Below is a small trained network, with its code and all its weights. Each question gives an input and a target symbol and asks what happens when units are switched off, that is, made to give their printed mean instead of their output.

import numpy as np


def w(rows, s, z=0):
    codes = np.array(rows[::2]) - 128.0
    scale = np.full(codes.shape[1], s)
    scale[-1] = z or s
    return codes * scale


def f(y):
    return y / 2 * (1 + np.tanh(0.7978845608 * (y + 0.044715 * y**3)))


def softmax(a):
    e = np.exp(a - a.max(-1, keepdims=True))
    return e / e.sum(-1, keepdims=True)


def log_softmax(a):
    a = a - a.max(-1, keepdims=True)
    return a - np.log(np.exp(a).sum(-1, keepdims=True))


def net(x, mask):
    ids = ['δζηθλμπσφω'.index(c) for c in x.split()]
    T = len(ids)
    res = E[ids] + P[:T]
    u = 0
    for l in range(2):
        r = res
        for j in range(2):
            rows = slice(4 * j, 4 * j + 4)
            q, k, v = (r @ M[l][rows].T for M in (Q, K, V))
            z = softmax(np.where(np.tri(T) > 0, q @ k.T / 4**0.5, -1e9)) @ v
            o = O[l][rows]
            res = res + np.where(mask[u + j], z, o[:, -1]) @ o[:, :-1]
        u += 2
        y = f(res @ A[l][:, :-1].T + A[l][:, -1])
        res = res + np.where(mask[u : u + 12], y, B[l][:, -1]) @ B[l][:, :-1]
        u += 12
    return log_softmax(res[-1] @ U[:, :-1].T + U[:, -1])


Q, K, V, O, A, B = {}, {}, {}, {}, {}, {}
E = w([
[181,145,77,125,151],'δ',
[93,105,104,177,153],'ζ',
[71,140,184,122,79],'η',
[120,116,5,61,176],'θ',
[174,163,165,138,140],'λ',
[36,57,194,150,71],'μ',
[101,188,108,90,129],'π',
[129,121,113,141,149],'σ',
[116,71,135,84,166],'φ',
[151,114,73,141,202],'ω',
],0.02)
P = w([
[144,218,249,120,191],'0',
[75,246,204,143,175],'1',
[124,215,173,138,195],'2',
[165,177,160,144,207],'3',
[209,124,145,161,215],'4',
[167,172,154,102,213],'5',
[205,101,127,163,219],'6',
[182,156,157,71,171],'7',
[254,82,136,84,152],'8',
[83,236,187,59,92],'9',
[117,230,159,103,170],'10',
],0.0039)
Q[0] = w([
[159,101,237,254,104],'0.h1',
[188,142,128,97,132],'0.h1',
[97,141,236,153,96],'0.h1',
[123,158,60,91,228],'0.h1',
[123,117,126,21,172],'0.h2',
[145,63,75,161,198],'0.h2',
[73,76,88,144,144],'0.h2',
[118,178,144,145,157],'0.h2',
],0.009)
K[0] = w([
[63,230,129,215,115],'0.h1',
[111,170,79,141,174],'0.h1',
[67,187,175,250,17],'0.h1',
[111,170,126,13,168],'0.h1',
[194,140,51,64,122],'0.h2',
[162,79,2,91,118],'0.h2',
[91,173,157,64,112],'0.h2',
[177,148,153,198,166],'0.h2',
],0.0084)
V[0] = w([
[185,60,167,1,225],'0.h1',
[245,116,124,188,246],'0.h1',
[99,222,175,167,155],'0.h1',
[201,161,160,142,125],'0.h1',
[117,98,59,213,138],'0.h2',
[94,108,45,145,97],'0.h2',
[91,151,60,96,95],'0.h2',
[137,170,228,151,203],'0.h2',
],0.0077)
O[0] = w([
[2,109,109,125,169,218],'0.h1',
[122,145,116,98,217,50],'0.h1',
[129,70,165,142,194,146],'0.h1',
[167,131,150,69,109,5],'0.h1',
[152,55,130,232,95,125],'0.h2',
[84,150,131,114,94,122],'0.h2',
[147,133,134,95,79,140],'0.h2',
[143,139,97,189,129,201],'0.h2',
],0.0087,0.0026)
A[0] = w([
[176,97,159,210,209,141],'0.n1',
[146,100,13,158,95,149],'0.n2',
[201,96,110,191,69,82],'0.n3',
[73,113,200,80,59,245],'0.n4',
[73,94,165,98,152,127],'0.n5',
[108,213,32,74,189,132],'0.n6',
[107,151,112,161,122,162],'0.n7',
[52,150,74,126,110,180],'0.n8',
[152,93,107,192,178,119],'0.n9',
[106,111,48,162,148,255],'0.n10',
[238,104,139,156,2,182],'0.n11',
[193,115,170,126,143,145],'0.n12',
],0.0091,0.0046)
B[0] = w([
[177,112,102,170,140,186],'0.n1',
[95,119,165,139,59,149],'0.n2',
[85,189,125,36,131,156],'0.n3',
[137,120,133,171,255,219],'0.n4',
[157,36,69,105,91,159],'0.n5',
[185,166,172,206,64,254],'0.n6',
[98,107,246,171,210,152],'0.n7',
[251,18,129,177,107,198],'0.n8',
[96,123,181,171,103,161],'0.n9',
[196,130,186,126,141,221],'0.n10',
[98,85,61,162,209,205],'0.n11',
[34,107,139,172,159,136],'0.n12',
],0.0057,0.0094)
Q[1] = w([
[127,175,167,88,60],'1.h1',
[181,107,132,87,142],'1.h1',
[171,110,136,35,50],'1.h1',
[137,194,88,188,127],'1.h1',
[11,155,217,61,57],'1.h2',
[127,108,103,228,185],'1.h2',
[108,110,108,124,220],'1.h2',
[45,94,2,67,104],'1.h2',
],0.0085)
K[1] = w([
[143,177,192,132,95],'1.h1',
[9,163,116,155,67],'1.h1',
[108,146,92,177,196],'1.h1',
[165,164,27,144,164],'1.h1',
[87,211,175,169,134],'1.h2',
[170,147,129,87,153],'1.h2',
[141,75,35,85,100],'1.h2',
[122,254,175,147,201],'1.h2',
],0.0096)
V[1] = w([
[154,161,150,119,125],'1.h1',
[156,154,110,202,60],'1.h1',
[202,145,41,95,111],'1.h1',
[103,169,202,53,178],'1.h1',
[98,107,175,120,202],'1.h2',
[125,203,111,191,141],'1.h2',
[183,202,8,113,207],'1.h2',
[169,159,50,136,118],'1.h2',
],0.012)
O[1] = w([
[72,128,19,13,152,106],'1.h1',
[105,1,55,165,119,186],'1.h1',
[228,121,136,100,114,2],'1.h1',
[44,188,66,122,187,17],'1.h1',
[157,230,157,223,197,209],'1.h2',
[151,76,36,191,192,128],'1.h2',
[62,117,189,30,163,51],'1.h2',
[115,97,96,92,184,91],'1.h2',
],0.0078,0.0069)
A[1] = w([
[146,137,73,129,129,133],'1.n1',
[149,109,124,169,100,178],'1.n2',
[151,95,108,164,155,199],'1.n3',
[175,148,114,119,164,33],'1.n4',
[157,168,138,144,108,117],'1.n5',
[122,134,93,175,112,82],'1.n6',
[249,135,108,103,175,175],'1.n7',
[97,91,161,95,143,252],'1.n8',
[139,93,164,135,98,181],'1.n9',
[145,132,107,146,114,76],'1.n10',
[102,110,160,97,187,33],'1.n11',
[142,94,95,145,100,87],'1.n12',
],0.013,0.0038)
B[1] = w([
[62,125,126,64,175,139],'1.n1',
[132,140,141,3,158,236],'1.n2',
[82,160,116,109,117,249],'1.n3',
[93,50,201,77,146,144],'1.n4',
[25,78,135,97,158,172],'1.n5',
[96,48,83,185,113,193],'1.n6',
[77,127,127,108,111,191],'1.n7',
[148,221,81,126,69,158],'1.n8',
[168,165,51,67,54,191],'1.n9',
[136,88,149,72,139,150],'1.n10',
[151,103,190,109,86,143],'1.n11',
[124,128,92,207,211,175],'1.n12',
],0.0068,0.017)
U = w([
[26,96,112,30,108,46],'δ',
[194,122,62,168,157,106],'ζ',
[114,246,4,141,120,121],'η',
[128,144,48,88,68,195],'θ',
[104,147,81,84,161,99],'λ',
[3,74,121,120,10,65],'μ',
[15,236,15,54,96,186],'π',
[146,154,73,118,150,116],'σ',
[90,183,167,98,44,191],'φ',
[132,24,156,101,146,5],'ω',
],0.0065,0.0034)

Each question gives the input, a string of symbols that net reads in full, and the target symbol t.
The units are the heads (4 rows each of Q, K, V and O) and the neurons (one row each of A and B). Each row of codes is followed by its name. A weight is (code - 128) times the scale printed after its matrix; where a second scale follows, it is the last column's (O, A, B and U).
mask holds one flag per unit, layer by layer, with each layer's heads first. A switched-off unit (its flag False) gives its mean, the last column of its rows in O or B, instead of its output. The means were averaged over made-up inputs and are rounded, as every weight is.
A unit's drop is (log p(t) with every unit on - log p(t) with that unit switched off) / (log p(t) with every unit on - log p(t) with every unit switched off).
The circuit of an input: a set's keep is (log p(t) with only the set's units on - log p(t) with every unit switched off) / (log p(t) with every unit on - log p(t) with every unit switched off). Starting from the 12 units with the biggest drops (on a tie, the unit counted first), units are removed one at a time, each time the one whose removal leaves the highest keep (on an exact tie, the one counted first), for as long as the keep stays at least 0.8.
units of the circuit, in order: the units of the circuit, biggest drop first
k most important neurons of layer l: the k neurons of layer l with the biggest drops, biggest first
which heads matter: for each layer, one digit per head in row order, 1 if its drop is at least 0.15 and else 0, layers parted by /
input λ ω δ φ ζ η η ω μ, target φ: units of the circuit, in order -> (0.n4, 1.h2, 0.n5, 0.h1)
input μ μ μ φ δ σ, target φ: units of the circuit, in order -> (1.h2, 0.n5, 1.h1, 0.n6)
input ζ ζ ζ, target ζ: units of the circuit, in order -> (1.h2, 0.h2)
input ζ σ θ φ ζ σ π, target φ: which heads matter -> 11 / 01
input ζ φ φ λ, target φ: units of the circuit, in order -> (1.h2, 0.n5, 1.h1, 0.h1)
input λ δ π λ, target δ: units of the circuit, in order -> (1.h2)
input ζ η δ ω, target ω: units of the circuit, in order -> (1.h2, 1.n11)
input μ θ π θ θ η δ, target θ: 2 most important neurons of layer 1 -> (1.n9, 1.n5)
input μ σ φ θ π δ μ θ π θ, target θ: which heads matter -> 10 / 01
input φ ζ π θ φ δ ζ η, target φ: units of the circuit, in order -> (0.n5, 1.h2, 0.h1)
input θ ω λ ζ φ μ μ, target φ: which heads matter -> 01 / 11
input δ ζ ω ω, target ω: 3 most important neurons of layer 1 -> (1.n4, 1.n9, 1.n8)
input σ θ π η, target θ: 2 most important neurons of layer 0 -> (0.n8, 0.n6)
input λ ζ ω θ, target θ: which heads matter -> 11 / 01
input π θ δ δ μ θ θ π, target θ: 2 most important neurons of layer 1 -> (1.n9, 1.n5)
input ζ π π θ η θ η π λ ζ, target θ: 3 most important neurons of layer 1 -> (1.n9, 1.n8, 1.n5)
input π μ δ, target π: 3 most important neurons of layer 1 -> (1.n7, 1.n1, 1.n3)
input σ δ π μ π φ π, target φ: which heads matter -> 10 / 01
input θ φ δ δ θ σ δ π σ, target θ: which heads matter -> 11 / 11
input φ π ω ω η ω ζ μ ζ, target φ: 2 most important neurons of layer 0 -> (0.n5, 0.n8)
input δ ω δ, target δ: which heads matter -> 10 / 10
input δ ζ θ ζ ζ λ μ μ μ η, target θ: 2 most important neurons of layer 0 -> (0.n8, 0.n4)
input δ μ δ, target δ: 2 most important neurons of layer 1 -> (1.n4, 1.n5)
input η π ζ ω π ζ φ ω δ, target φ: 2 most important neurons of layer 0 -> (0.n5, 0.n6)
input φ ζ η η μ θ σ δ λ, target θ: 4 most important neurons of layer 0 -> (0.n8, 0.n6, 0.n4, 0.n5)
input ζ μ μ η η ζ φ, target φ: 2 most important neurons of layer 0 -> (0.n6, 0.n5)
